Below are the code and all the weights of a small trained network. Each question names an input and a class and asks about switching units off, where a switched-off unit gives its printed mean instead of its output.

import numpy as np


def w(rows, s, z=0):
    codes = np.array(rows[::2]) - 128.0
    scale = np.full(codes.shape[1], s)
    scale[-1] = z or s
    return codes * scale


def f(y):
    return np.maximum(y, 0)


def log_softmax(a):
    a = a - a.max(-1, keepdims=True)
    return a - np.log(np.exp(a).sum(-1, keepdims=True))


def net(x, mask):
    res = np.array(x, float).reshape(1, 4) / 4 @ E
    y = f(res @ A[0][:, :-1].T + A[0][:, -1])
    res = res + np.where(mask, y, B[0][:, -1]) @ B[0][:, :-1]
    return log_softmax(res[-1] @ U[:, :-1].T + U[:, -1])


A, B = {}, {}
E = w([
[39,198,79,210,238,138,140,54,65,96],'x0',
[66,124,10,194,8,30,77,227,93,116],'x1',
[136,48,177,184,142,67,2,54,178,73],'x2',
[219,80,70,81,183,182,108,157,49,35],'x3',
],0.0094)
A[0] = w([
[52,147,144,189,100,66,109,158,148,226,159],'n1',
[50,203,150,173,94,46,136,97,142,186,246],'n2',
[62,118,57,205,80,77,91,168,97,123,48],'n3',
[127,163,136,54,153,194,215,128,117,185,97],'n4',
[155,90,73,95,131,147,104,178,50,33,153],'n5',
[97,146,165,146,64,73,142,143,185,198,135],'n6',
[92,236,45,97,66,113,214,241,65,180,135],'n7',
[182,118,102,132,141,131,85,179,50,26,189],'n8',
[60,118,2,185,46,52,51,200,94,97,1],'n9',
[162,68,44,111,169,109,113,150,112,55,133],'n10',
[213,68,137,62,2,102,77,228,203,170,35],'n11',
[18,216,61,197,182,135,100,93,68,59,79],'n12',
[151,98,86,182,64,64,97,217,133,112,24],'n13',
[122,60,137,185,100,45,49,77,110,87,134],'n14',
[29,191,78,202,201,105,92,90,62,102,71],'n15',
[170,96,176,123,189,115,94,55,182,125,18],'n16',
[115,70,137,181,126,50,10,98,202,67,141],'n17',
[205,147,113,103,156,166,89,145,40,72,142],'n18',
[88,118,196,143,139,131,168,111,176,178,93],'n19',
[99,179,184,150,120,169,150,87,216,171,102],'n20',
],0.0088,0.0023)
B[0] = w([
[102,50,135,113,193,97,212,139,91,204,208],'n1',
[95,60,91,82,158,99,199,186,95,181,218],'n2',
[178,120,182,171,188,131,136,89,95,83,217],'n3',
[141,205,108,193,109,197,46,39,185,125,190],'n4',
[137,81,64,111,162,91,205,208,99,197,197],'n5',
[97,64,99,87,140,113,199,174,102,141,196],'n6',
[40,169,66,218,70,196,57,61,216,178,228],'n7',
[60,107,152,133,179,93,192,194,127,198,198],'n8',
[203,176,168,212,254,150,132,39,107,81,254],'n9',
[104,75,99,119,150,95,188,186,120,184,186],'n10',
[102,216,193,29,52,35,68,182,68,33,224],'n11',
[122,142,197,40,48,97,68,148,88,44,230],'n12',
[189,132,190,170,207,145,95,97,101,85,204],'n13',
[68,187,33,187,93,194,114,126,221,160,213],'n14',
[109,154,164,31,51,108,52,186,71,88,226],'n15',
[200,161,132,170,175,178,67,62,200,102,194],'n16',
[37,153,44,190,54,147,86,116,185,172,230],'n17',
[124,76,97,122,184,125,213,182,136,153,188],'n18',
[148,110,133,121,174,91,164,154,121,146,178],'n19',
[166,42,157,132,191,112,179,168,102,171,190],'n20',
],0.009,0.018)
U = w([
[84,25,87,94,167,97,237,208,109,201,244],'0',
[41,162,33,207,53,166,53,95,233,166,7],'1',
[121,149,212,1,27,82,59,192,81,41,250],'2',
[211,118,189,178,213,166,132,57,138,94,86],'3',
],0.013,0.0012)

Each question gives the input, the list of numbers given to net, and the class t.
The units are the neurons (one row each of A and B). Each row of codes is followed by its name. A weight is (code - 128) times the scale printed after its matrix; where a second scale follows, it is the last column's (A, B and U).
mask holds one flag per neuron, in row order. A switched-off neuron (its flag False) gives its mean, the last column of its row in B, instead of its output. The means were averaged over made-up inputs and are rounded, as every weight is.
A unit's drop is (log p(t) with every unit on - log p(t) with that unit switched off) / (log p(t) with every unit on - log p(t) with every unit switched off).
The circuit of an input: a set's keep is (log p(t) with only the set's units on - log p(t) with every unit switched off) / (log p(t) with every unit on - log p(t) with every unit switched off). Starting from the 12 units with the biggest drops (on a tie, the unit counted first), units are removed one at a time, each time the one whose removal leaves the highest keep (on an exact tie, the one counted first), for as long as the keep stays at least 0.8.
circuit, biggest first: the units of the circuit, biggest drop first
k most important neurons: the k neurons with the biggest drops, biggest first
drop of u: that unit's drop, to one decimal
input [3,6,5,-8], class 0: 2 most important neurons -> (n2; n1)
input [-8,6,-7,6], class 2: circuit, biggest first -> (n11)
input [4,2,3,0], class 2: 3 most important neurons -> (n7; n12; n15)
input [-4,2,4,0], class 1: 2 most important neurons -> (n17; n12)
input [-7,-7,-4,-5], class 2: 2 most important neurons -> (n11; n9)
input [4,8,-7,3], class 3: 2 most important neurons -> (n9; n3)
input [3,-7,-7,-1], class 1: 4 most important neurons -> (n9; n4; n3; n13)
input [-7,-2,6,-6], class 2: 3 most important neurons -> (n11; n7; n5)
input [-5,4,-4,4], class 2: 2 most important neurons -> (n11; n17)
input [7,-6,5,-2], class 2: 2 most important neurons -> (n15; n9)
input [0,-7,-8,-5], class 1: 2 most important neurons -> (n4; n9)
input [5,1,5,5], class 0: 2 most important neurons -> (n7; n11)
input [-6,-7,-4,6], class 3: 2 most important neurons -> (n4; n15)
input [-1,4,-7,-3], class 1: circuit, biggest first -> (n7)
input [-5,-1,-2,4], class 2: 3 most important neurons -> (n11; n1; n2)
input [-2,7,2,-3], class 3: drop of n9 -> 0.8
input [-8,6,4,-1], class 2: drop of n19 -> 0.0
input [6,0,-7,3], class 1: drop of n7 -> 1.9
